Below are the code and all the weights of a small trained network. Each question names an input and a class and asks about switching units off, where a switched-off unit gives its printed mean instead of its output.

import numpy as np


def w(rows, s, z=0):
    codes = np.array(rows[::2]) - 128.0
    scale = np.full(codes.shape[1], s)
    scale[-1] = z or s
    return codes * scale


def norm(h):
    return h / np.sqrt((h * h).mean(-1, keepdims=True) + 1e-5)


def f(y):
    return y / 2 * (1 + np.tanh(0.7978845608 * (y + 0.044715 * y**3)))


def log_softmax(a):
    a = a - a.max(-1, keepdims=True)
    return a - np.log(np.exp(a).sum(-1, keepdims=True))


def net(x, mask):
    res = np.array(x, float).reshape(1, 2) / 4 @ E
    u = 0
    for l in range(2):
        y = f(norm(res) @ A[l][:, :-1].T + A[l][:, -1])
        res = res + np.where(mask[u : u + 6], y, B[l][:, -1]) @ B[l][:, :-1]
        u += 6
    return log_softmax(norm(res)[-1] @ U[:, :-1].T + U[:, -1])


A, B = {}, {}
E = w([
[90,153,140,88,220],'x0',
[114,137,2,203,94],'x1',
],0.0089)
A[0] = w([
[122,180,79,105,205,129],'0.n1',
[107,176,42,129,87,236],'0.n2',
[162,69,171,82,15,81],'0.n3',
[120,122,173,77,151,159],'0.n4',
[162,168,165,72,186,255],'0.n5',
[200,2,130,125,97,232],'0.n6',
],0.0072,0.00073)
B[0] = w([
[100,199,202,70,133,229],'0.n1',
[233,79,116,91,39,231],'0.n2',
[78,202,133,182,120,253],'0.n3',
[163,95,32,59,254,202],'0.n4',
[212,86,130,180,206,239],'0.n5',
[41,242,75,157,235,212],'0.n6',
],0.0064,0.0036)
A[1] = w([
[73,147,121,46,143,169],'1.n1',
[184,65,2,144,52,254],'1.n2',
[112,99,102,95,229,234],'1.n3',
[139,175,64,135,205,209],'1.n4',
[143,28,75,124,27,144],'1.n5',
[109,190,191,55,139,210],'1.n6',
],0.0069,0.0022)
B[1] = w([
[102,82,145,174,65,172],'1.n1',
[208,134,163,108,205,255],'1.n2',
[165,37,131,176,79,239],'1.n3',
[136,91,208,75,70,222],'1.n4',
[153,203,134,25,77,195],'1.n5',
[77,124,2,155,96,221],'1.n6',
],0.0057,0.0053)
U = w([
[122,3,191,91,230,221],'0',
[35,209,164,192,138,141],'1',
[223,151,73,53,98,147],'2',
[8,55,68,69,80,2],'3',
],0.012,0.003)

Each question gives the input, the list of numbers given to net, and the class t.
The units are the neurons (one row each of A and B). Each row of codes is followed by its name. A weight is (code - 128) times the scale printed after its matrix; where a second scale follows, it is the last column's (A, B and U).
mask holds one flag per neuron, layer by layer. A switched-off neuron (its flag False) gives its mean, the last column of its row in B, instead of its output. The means were averaged over made-up inputs and are rounded, as every weight is.
A unit's drop is (log p(t) with every unit on - log p(t) with that unit switched off) / (log p(t) with every unit on - log p(t) with every unit switched off).
The circuit of an input: a set's keep is (log p(t) with only the set's units on - log p(t) with every unit switched off) / (log p(t) with every unit on - log p(t) with every unit switched off). Starting from all 12 units, units are removed one at a time, each time the one whose removal leaves the highest keep (on an exact tie, the one counted first), for as long as the keep stays at least 0.8.
units of the circuit, in order: the units of the circuit, biggest drop first
most important unit: the unit with the biggest drop
top k neurons: the k neurons with the biggest drops, biggest first
top k neurons in layer l: the k neurons of layer l with the biggest drops, biggest first
drop of u: that unit's drop, to one decimal
input [6,6], class 2: units of the circuit, in order -> 0.n2, 0.n6
input [-1,-1], class 1: most important unit -> 0.n3
input [6,2], class 3: top 2 neurons -> 1.n2, 1.n6
input [-6,0], class 1: units of the circuit, in order -> 0.n6, 0.n3
input [-7,0], class 1: units of the circuit, in order -> 0.n6, 0.n3
input [8,8], class 2: top 2 neurons in layer 0 -> 0.n2, 0.n6
input [-8,0], class 1: top 2 neurons in layer 0 -> 0.n6, 0.n3
input [5,2], class 3: top 3 neurons -> 0.n1, 1.n6, 1.n2
input [8,3], class 3: top 3 neurons -> 1.n2, 0.n1, 1.n6
input [8,4], class 3: top 2 neurons in layer 1 -> 1.n2, 1.n6
input [2,1], class 3: top 2 neurons in layer 0 -> 0.n1, 0.n3
input [4,2], class 3: top 2 neurons -> 0.n1, 1.n6
input [-6,-8], class 1: top 3 neurons in layer 0 -> 0.n3, 0.n6, 0.n2
input [5,3], class 3: drop of 0.n1 -> 1.2
input [7,5], class 3: drop of 0.n3 -> 0.1
input [-7,-2], class 1: drop of 1.n1 -> 0.0
